Below are the code and all the weights of a small trained network. Each question names an input and a class and asks about switching units off, where a switched-off unit gives its printed mean instead of its output.

import numpy as np


def w(rows, s, z=0):
    codes = np.array(rows[::2]) - 128.0
    scale = np.full(codes.shape[1], s)
    scale[-1] = z or s
    return codes * scale


def f(y):
    return np.maximum(y, 0)


def log_softmax(a):
    a = a - a.max(-1, keepdims=True)
    return a - np.log(np.exp(a).sum(-1, keepdims=True))


def net(x, mask):
    res = np.array(x, float).reshape(1, 6) / 4 @ E
    y = f(res @ A[0][:, :-1].T + A[0][:, -1])
    res = res + np.where(mask, y, B[0][:, -1]) @ B[0][:, :-1]
    return log_softmax(res[-1] @ U[:, :-1].T + U[:, -1])


A, B = {}, {}
E = w([
[143,132,130,131,141,125],'x0',
[248,137,154,102,6,111],'x1',
[160,18,59,104,147,78],'x2',
[121,124,128,125,121,132],'x3',
[143,159,1,128,98,206],'x4',
[128,129,127,128,127,128],'x5',
],0.0076)
A[0] = w([
[106,179,170,136,108,125,141],'neuron 1',
[153,136,138,107,157,142,139],'neuron 2',
[209,149,135,117,35,152,98],'neuron 3',
[140,146,71,133,118,161,161],'neuron 4',
[81,129,210,122,151,97,65],'neuron 5',
[212,179,130,131,23,139,19],'neuron 6',
[176,150,132,125,75,140,187],'neuron 7',
[144,41,34,134,171,98,206],'neuron 8',
[118,234,211,139,99,145,88],'neuron 9',
[99,57,55,156,176,70,119],'neuron 10',
[115,135,150,123,135,102,153],'neuron 11',
[176,121,23,124,92,181,5],'neuron 12',
[130,109,79,121,139,81,127],'neuron 13',
[84,130,113,130,115,121,146],'neuron 14',
[165,98,160,76,102,109,123],'neuron 15',
[177,92,169,120,92,89,127],'neuron 16',
[166,146,11,136,96,168,80],'neuron 17',
[131,45,52,122,156,121,12],'neuron 18',
[186,131,3,128,102,213,171],'neuron 19',
[89,157,83,148,145,152,138],'neuron 20',
[97,109,248,129,160,75,209],'neuron 21',
[120,98,134,145,159,51,79],'neuron 22',
[143,90,114,116,129,97,138],'neuron 23',
[203,51,179,123,67,54,129],'neuron 24',
[167,71,169,151,115,112,121],'neuron 25',
[101,250,65,138,157,199,148],'neuron 26',
[75,139,221,146,159,88,44],'neuron 27',
[88,189,88,109,181,200,151],'neuron 28',
[57,78,125,138,222,114,254],'neuron 29',
[126,72,52,132,145,95,48],'neuron 30',
[145,73,105,124,126,82,143],'neuron 31',
[87,255,109,133,137,198,153],'neuron 32',
[104,233,212,138,91,152,201],'neuron 33',
[128,187,205,142,91,130,25],'neuron 34',
[174,83,161,110,108,75,121],'neuron 35',
[196,173,133,116,42,123,175],'neuron 36',
[36,65,120,133,251,109,60],'neuron 37',
],0.0072,0.0053)
B[0] = w([
[145,133,127,101,174,125,170],'neuron 1',
[97,121,106,124,124,136,136],'neuron 2',
[142,134,150,79,223,131,203],'neuron 3',
[122,158,102,146,111,114,178],'neuron 4',
[135,197,101,122,173,128,166],'neuron 5',
[150,230,104,99,209,125,189],'neuron 6',
[98,66,138,138,129,130,200],'neuron 7',
[108,39,180,129,135,135,225],'neuron 8',
[152,70,173,98,187,138,190],'neuron 9',
[146,145,156,85,194,134,188],'neuron 10',
[128,110,132,124,141,136,156],'neuron 11',
[126,29,195,107,177,137,165],'neuron 12',
[144,125,145,112,160,131,157],'neuron 13',
[152,143,124,154,128,109,150],'neuron 14',
[126,129,122,153,78,124,168],'neuron 15',
[100,115,97,152,73,141,179],'neuron 16',
[143,113,168,77,218,134,186],'neuron 17',
[133,224,99,121,152,124,155],'neuron 18',
[146,223,113,115,194,124,231],'neuron 19',
[120,144,114,150,79,118,170],'neuron 20',
[143,41,161,102,193,143,235],'neuron 21',
[112,85,136,140,109,130,153],'neuron 22',
[111,106,130,152,109,124,158],'neuron 23',
[110,108,109,190,27,123,211],'neuron 24',
[118,114,115,144,79,132,162],'neuron 25',
[101,123,99,178,28,114,210],'neuron 26',
[136,213,96,101,173,136,171],'neuron 27',
[123,130,108,149,40,119,195],'neuron 28',
[158,253,79,111,150,130,254],'neuron 29',
[148,191,110,113,174,122,155],'neuron 30',
[102,97,138,148,101,129,170],'neuron 31',
[120,136,100,174,27,104,210],'neuron 32',
[149,207,101,88,214,127,233],'neuron 33',
[111,43,140,142,150,143,156],'neuron 34',
[101,120,114,143,57,134,175],'neuron 35',
[107,54,164,126,173,129,223],'neuron 36',
[141,40,189,102,179,135,208],'neuron 37',
],0.017,0.0079)
U = w([
[149,217,91,107,158,131,190],'0',
[122,71,181,111,155,150,2],'1',
[95,134,92,194,5,122,224],'2',
],0.013,0.00049)

Each question gives the input, the list of numbers given to net, and the class t.
The units are the neurons (one row each of A and B). Each row of codes is followed by its name. A weight is (code - 128) times the scale printed after its matrix; where a second scale follows, it is the last column's (A, B and U).
mask holds one flag per neuron, in row order. A switched-off neuron (its flag False) gives its mean, the last column of its row in B, instead of its output. The means were averaged over made-up inputs and are rounded, as every weight is.
A unit's drop is (log p(t) with every unit on - log p(t) with that unit switched off) / (log p(t) with every unit on - log p(t) with every unit switched off).
most important unit: the unit with the biggest drop
k most important neurons: the k neurons with the biggest drops, biggest first
drop when u is switched off: that unit's drop, to one decimal
input [4,8,-8,1,0,-2], class 1: most important unit => neuron 36
input [7,-4,-1,2,-7,0], class 0: 2 most important neurons => neuron 29; neuron 27
input [6,6,2,2,7,3], class 1: 3 most important neurons => neuron 12; neuron 29; neuron 36
input [-6,-6,8,4,1,-6], class 0: 2 most important neurons => neuron 29; neuron 18
input [-8,0,-5,-5,4,-2], class 2: 3 most important neurons => neuron 26; neuron 32; neuron 29
input [-2,-8,6,1,1,8], class 0: 3 most important neurons => neuron 29; neuron 18; neuron 30
input [6,-8,-4,3,-8,0], class 0: 2 most important neurons => neuron 29; neuron 27
input [1,0,-7,-7,-8,-1], class 0: 3 most important neurons => neuron 33; neuron 27; neuron 5
input [2,5,-2,1,-1,-7], class 1: 3 most important neurons => neuron 29; neuron 36; neuron 19
input [-2,3,5,-4,7,-1], class 1: 3 most important neurons => neuron 12; neuron 29; neuron 8
input [-2,4,-3,-8,0,3], class 1: 3 most important neurons => neuron 29; neuron 36; neuron 19
input [-8,4,-6,-1,-1,6], class 1: 2 most important neurons => neuron 29; neuron 9
input [-5,-7,0,-8,-7,2], class 0: 4 most important neurons => neuron 29; neuron 27; neuron 5; neuron 36
input [5,7,1,-3,-3,-4], class 2: most important unit => neuron 24
input [-6,-2,-1,2,-5,-5], class 0: drop when neuron 29 is switched off => 0.2
input [1,-8,-3,5,-7,8], class 0: drop when neuron 29 is switched off => 1.6
input [-1,2,4,6,4,-3], class 1: drop when neuron 8 is switched off => 0.1
